Below are the code and all the weights of a small trained network. Each question names an input and a target symbol and asks about switching units off, where a switched-off unit gives its printed mean instead of its output.

import numpy as np


def w(rows, s, z=0):
    codes = np.array(rows[::2]) - 128.0
    scale = np.full(codes.shape[1], s)
    scale[-1] = z or s
    return codes * scale


def f(y):
    return np.maximum(y, 0)


def softmax(a):
    e = np.exp(a - a.max(-1, keepdims=True))
    return e / e.sum(-1, keepdims=True)


def log_softmax(a):
    a = a - a.max(-1, keepdims=True)
    return a - np.log(np.exp(a).sum(-1, keepdims=True))


def net(x, mask):
    ids = ['αγδεηθμξπσψω'.index(c) for c in x.split()]
    T = len(ids)
    res = E[ids] + P[:T]
    r = res
    for j in range(2):
        rows = slice(4 * j, 4 * j + 4)
        q, k, v = (r @ M[0][rows].T for M in (Q, K, V))
        z = softmax(np.where(np.tri(T) > 0, q @ k.T / 4**0.5, -1e9)) @ v
        o = O[0][rows]
        res = res + np.where(mask[j], z, o[:, -1]) @ o[:, :-1]
    y = f(res @ A[0][:, :-1].T + A[0][:, -1])
    res = res + np.where(mask[2:6], y, B[0][:, -1]) @ B[0][:, :-1]
    return log_softmax(res[-1] @ U[:, :-1].T + U[:, -1])


Q, K, V, O, A, B = {}, {}, {}, {}, {}, {}
E = w([
[101,111,114,164,31],'α',
[241,80,176,109,115],'γ',
[124,73,71,130,149],'δ',
[149,127,73,70,89],'ε',
[151,158,180,88,75],'η',
[149,169,138,130,86],'θ',
[129,190,121,69,80],'μ',
[171,120,181,95,80],'ξ',
[167,239,152,191,152],'π',
[244,166,105,7,133],'σ',
[103,107,158,90,176],'ψ',
[171,139,184,185,180],'ω',
],0.019)
P = w([
[11,147,90,150,160],'0',
[13,79,91,120,144],'1',
[29,107,85,144,191],'2',
[39,114,70,127,175],'3',
[86,26,164,54,154],'4',
[83,37,144,43,169],'5',
[96,1,88,59,93],'6',
[67,79,60,116,114],'7',
[56,57,58,134,95],'8',
],0.0039)
Q[0] = w([
[77,46,223,130,143],'h0',
[254,133,118,40,206],'h0',
[136,117,100,118,124],'h0',
[205,98,118,193,87],'h0',
[144,139,195,133,146],'h1',
[130,169,166,82,62],'h1',
[83,159,158,161,132],'h1',
[84,166,159,97,92],'h1',
],0.0098)
K[0] = w([
[139,213,145,184,91],'h0',
[212,89,139,71,252],'h0',
[122,100,96,128,111],'h0',
[195,74,154,166,88],'h0',
[114,125,92,93,165],'h1',
[189,100,119,103,214],'h1',
[179,124,88,100,134],'h1',
[206,114,81,119,178],'h1',
],0.012)
V[0] = w([
[252,172,193,50,206],'h0',
[132,129,73,151,110],'h0',
[198,53,97,167,124],'h0',
[91,112,157,106,254],'h0',
[186,153,130,67,202],'h1',
[46,194,217,123,94],'h1',
[95,39,190,149,221],'h1',
[143,88,209,128,89],'h1',
],0.0088)
O[0] = w([
[74,238,23,215,153,250],'h0',
[170,113,131,105,144,134],'h0',
[142,76,121,27,179,140],'h0',
[74,81,49,149,6,119],'h0',
[128,214,88,161,123,205],'h1',
[173,80,255,167,103,57],'h1',
[55,95,108,182,32,57],'h1',
[77,126,191,197,137,91],'h1',
],0.0078,0.0021)
A[0] = w([
[136,203,145,128,128,5],'n0',
[46,141,162,5,82,182],'n1',
[91,255,206,62,55,21],'n2',
[36,92,144,117,222,77],'n3',
],0.0095,0.0022)
B[0] = w([
[155,121,170,86,52,180],'n0',
[94,94,178,161,193,254],'n1',
[188,28,113,146,140,195],'n2',
[138,180,10,241,43,180],'n3',
],0.012,0.0068)
U = w([
[155,156,114,155,241,211],'α',
[41,135,112,37,140,238],'γ',
[68,192,172,255,180,189],'δ',
[118,142,213,159,131,83],'ε',
[114,116,168,157,5,187],'η',
[184,36,65,180,176,67],'θ',
[176,140,159,169,84,90],'μ',
[185,91,164,171,126,78],'ξ',
[182,213,219,213,80,122],'π',
[123,94,92,229,100,197],'σ',
[186,183,72,119,73,2],'ψ',
[155,168,167,244,169,44],'ω',
],0.0067,0.0046)

Each question gives the input, a string of symbols that net reads in full, and the target symbol t.
The units are the heads (4 rows each of Q, K, V and O) and the neurons (one row each of A and B). Each row of codes is followed by its name. A weight is (code - 128) times the scale printed after its matrix; where a second scale follows, it is the last column's (O, A, B and U).
mask holds one flag per unit, heads first, then neurons. A switched-off unit (its flag False) gives its mean, the last column of its rows in O or B, instead of its output. The means were averaged over made-up inputs and are rounded, as every weight is.
A unit's drop is (log p(t) with every unit on - log p(t) with that unit switched off) / (log p(t) with every unit on - log p(t) with every unit switched off).
The circuit of an input: a set's keep is (log p(t) with only the set's units on - log p(t) with every unit switched off) / (log p(t) with every unit on - log p(t) with every unit switched off). Starting from all 6 units, units are removed one at a time, each time the one whose removal leaves the highest keep (on an exact tie, the one counted first), for as long as the keep stays at least 0.8.
units of the circuit, in order: the units of the circuit, biggest drop first
most important unit: the unit with the biggest drop
top k neurons: the k neurons with the biggest drops, biggest first
which heads matter: for each layer, one digit per head in row order, 1 if its drop is at least 0.15 and else 0, layers parted by /
drop when u is switched off: that unit's drop, to one decimal
input ε δ ψ σ σ μ, target ψ: most important unit	h1
input ε δ σ ψ ψ, target σ: which heads matter	10
input π π δ π μ, target θ: which heads matter	00
input δ ε π ψ ξ ε γ, target α: which heads matter	10
input ε ξ σ, target ψ: which heads matter	10
input ψ ψ ψ ε, target η: which heads matter	11
input η α μ ξ ψ, target δ: top 3 neurons	[n2 n3 n0]
input ω ξ σ η μ μ, target ψ: units of the circuit, in order	[h0 h1 n0]
input ψ δ σ α ψ ψ, target δ: top 2 neurons	[n2 n0]
input σ σ ε, target ψ: top 2 neurons	[n0 n1]
input ε π ε, target α: top 2 neurons	[n0 n3]
input σ π ψ σ ε, target ψ: top 2 neurons	[n1 n0]
input η ε δ ε η δ ε ψ μ, target θ: top 2 neurons	[n2 n1]
input π ε ε, target α: top neuron	[n0]
input α α π ε ε μ α, target ξ: drop when h1 is switched off	0.1
input δ μ η σ, target ψ: drop when h0 is switched off	1.2
input ξ α η, target ξ: drop when h0 is switched off	0.2
input ω ε ε δ ψ, target σ: drop when n3 is switched off	0.8
